Here is a tiny trained network, its code and every weight. The questions are about switching its units off for an input and a class, where a switched-off unit gives its printed mean instead of its output.

import numpy as np


def w(rows, s, z=0):
    codes = np.array(rows[::2]) - 128.0
    scale = np.full(codes.shape[1], s)
    scale[-1] = z or s
    return codes * scale


def f(y):
    return np.maximum(y, 0)


def log_softmax(a):
    a = a - a.max(-1, keepdims=True)
    return a - np.log(np.exp(a).sum(-1, keepdims=True))


def net(x, mask):
    res = np.array(x, float).reshape(1, 7) / 4 @ E
    y = f(res @ A[0][:, :-1].T + A[0][:, -1])
    res = res + np.where(mask, y, B[0][:, -1]) @ B[0][:, :-1]
    return log_softmax(res[-1] @ U[:, :-1].T + U[:, -1])


A, B = {}, {}
E = w([
[107,186,119,163,108,169,138,145,69],'x0',
[86,106,85,86,103,127,137,92,126],'x1',
[109,150,204,77,154,157,83,129,91],'x2',
[79,99,107,149,109,160,168,112,114],'x3',
[177,103,104,112,78,200,169,118,115],'x4',
[124,110,177,148,100,137,126,5,106],'x5',
[151,148,126,135,166,170,197,120,140],'x6',
],0.014)
A[0] = w([
[113,72,131,180,142,95,138,142,98,48],'n1',
[127,135,105,93,150,142,139,143,153,101],'n2',
[97,119,184,69,88,96,88,96,167,214],'n3',
[126,141,88,158,108,182,110,152,104,117],'n4',
[86,33,70,123,71,161,186,9,176,254],'n5',
[81,93,224,166,123,79,72,104,108,135],'n6',
[70,127,69,168,185,14,116,72,128,180],'n7',
[166,145,146,138,173,83,125,117,154,125],'n8',
[162,125,103,62,115,157,192,176,119,119],'n9',
[59,119,52,192,144,93,193,149,201,246],'n10',
[31,97,66,142,79,130,149,150,59,205],'n11',
[133,122,85,103,154,107,103,194,131,163],'n12',
[144,181,204,152,148,201,129,124,92,129],'n13',
[198,100,96,168,77,93,137,96,137,107],'n14',
[35,119,59,128,91,142,117,138,102,211],'n15',
],0.011,0.0034)
B[0] = w([
[145,123,135,137,127,97,144,157,144,142],'n1',
[124,93,142,149,111,90,120,137,116,149],'n2',
[95,90,121,160,139,89,139,94,108,188],'n3',
[78,151,150,148,84,111,138,109,150,159],'n4',
[115,55,124,18,71,103,220,139,142,254],'n5',
[120,95,60,182,247,78,101,103,62,197],'n6',
[62,131,187,111,74,74,133,155,140,193],'n7',
[110,130,173,122,107,127,100,128,136,165],'n8',
[91,68,130,123,145,92,168,102,112,179],'n9',
[185,133,112,182,130,116,139,192,183,200],'n10',
[78,121,146,131,78,68,51,162,135,188],'n11',
[100,196,137,153,113,101,175,162,152,185],'n12',
[85,166,187,125,168,137,171,132,138,185],'n13',
[146,93,47,183,116,173,138,124,191,180],'n14',
[134,138,183,126,88,72,92,135,150,179],'n15',
],0.012,0.019)
U = w([
[114,86,143,67,165,104,129,74,57,205],'0',
[211,70,48,109,83,193,132,110,168,106],'1',
[165,151,111,209,179,103,117,160,146,254],'2',
[107,160,169,140,100,115,56,99,106,63],'3',
[190,166,110,100,142,130,73,198,85,19],'4',
[156,251,180,140,185,197,97,98,91,33],'5',
[122,156,193,88,66,104,132,170,171,143],'6',
],0.011,0.004)

Each question gives the input, the list of numbers given to net, and the class t.
The units are the neurons (one row each of A and B). Each row of codes is followed by its name. A weight is (code - 128) times the scale printed after its matrix; where a second scale follows, it is the last column's (A, B and U).
mask holds one flag per neuron, in row order. A switched-off neuron (its flag False) gives its mean, the last column of its row in B, instead of its output. The means were averaged over made-up inputs and are rounded, as every weight is.
A unit's drop is (log p(t) with every unit on - log p(t) with that unit switched off) / (log p(t) with every unit on - log p(t) with every unit switched off).
The circuit of an input: a set's keep is (log p(t) with only the set's units on - log p(t) with every unit switched off) / (log p(t) with every unit on - log p(t) with every unit switched off). Starting from the 12 units with the biggest drops (on a tie, the unit counted first), units are removed one at a time, each time the one whose removal leaves the highest keep (on an exact tie, the one counted first), for as long as the keep stays at least 0.8.
units of the circuit, in order: the units of the circuit, biggest drop first
top k neurons: the k neurons with the biggest drops, biggest first
drop of u: that unit's drop, to one decimal
input [1,6,8,-7,7,-1,7], class 0: units of the circuit, in order => [n9]
input [-1,0,0,1,5,5,-6], class 1: units of the circuit, in order => [n14 n7]
input [-6,-6,8,-7,4,2,5], class 5: units of the circuit, in order => [n5 n13]
input [-7,-8,1,2,1,3,5], class 0: units of the circuit, in order => [n10 n12]
input [-5,-4,-5,-5,6,-4,-6], class 1: top 2 neurons => [n14 n6]
input [8,-6,3,-3,-4,-8,-2], class 5: top 2 neurons => [n5 n7]
input [-4,-8,4,-6,4,-1,2], class 5: top 2 neurons => [n5 n7]
input [8,-3,8,-1,3,5,-6], class 5: units of the circuit, in order => [n5 n13]
input [3,-2,8,5,-6,-4,-8], class 2: top 2 neurons => [n6 n5]
input [5,5,-2,-8,1,5,6], class 0: top 3 neurons => [n10 n13 n12]
input [3,-1,-4,-7,-2,3,0], class 2: top 2 neurons => [n5 n11]
input [-4,7,-8,3,8,-8,-2], class 6: top 3 neurons => [n11 n15 n12]
input [-7,-6,-7,-6,7,-8,6], class 2: top 2 neurons => [n5 n12]
input [-1,2,1,4,7,8,-2], class 1: units of the circuit, in order => [n14]
input [-2,-6,3,-8,-1,8,-2], class 0: top 2 neurons => [n10 n6]
input [4,-5,-5,-6,4,7,6], class 1: top 2 neurons => [n14 n7]
input [-8,4,-2,-8,7,-6,1], class 1: top 2 neurons => [n7 n14]
input [1,-1,0,-3,8,-1,8], class 0: top 3 neurons => [n9 n10 n13]
input [4,-1,7,-6,7,1,-8], class 0: top 2 neurons => [n3 n10]
input [3,6,-6,-8,-5,7,-4], class 0: units of the circuit, in order => [n6]
input [2,-7,-1,7,-6,-2,-4], class 2: top 2 neurons => [n5 n6]
input [4,-7,-6,2,-1,0,-5], class 2: drop of n5 => 1.8
input [-2,0,-5,-7,3,1,7], class 1: drop of n14 => 0.0
input [2,-2,7,-1,-3,0,4], class 5: drop of n5 => 0.3
input [-2,5,2,2,0,-1,-5], class 0: drop of n3 => 1.3
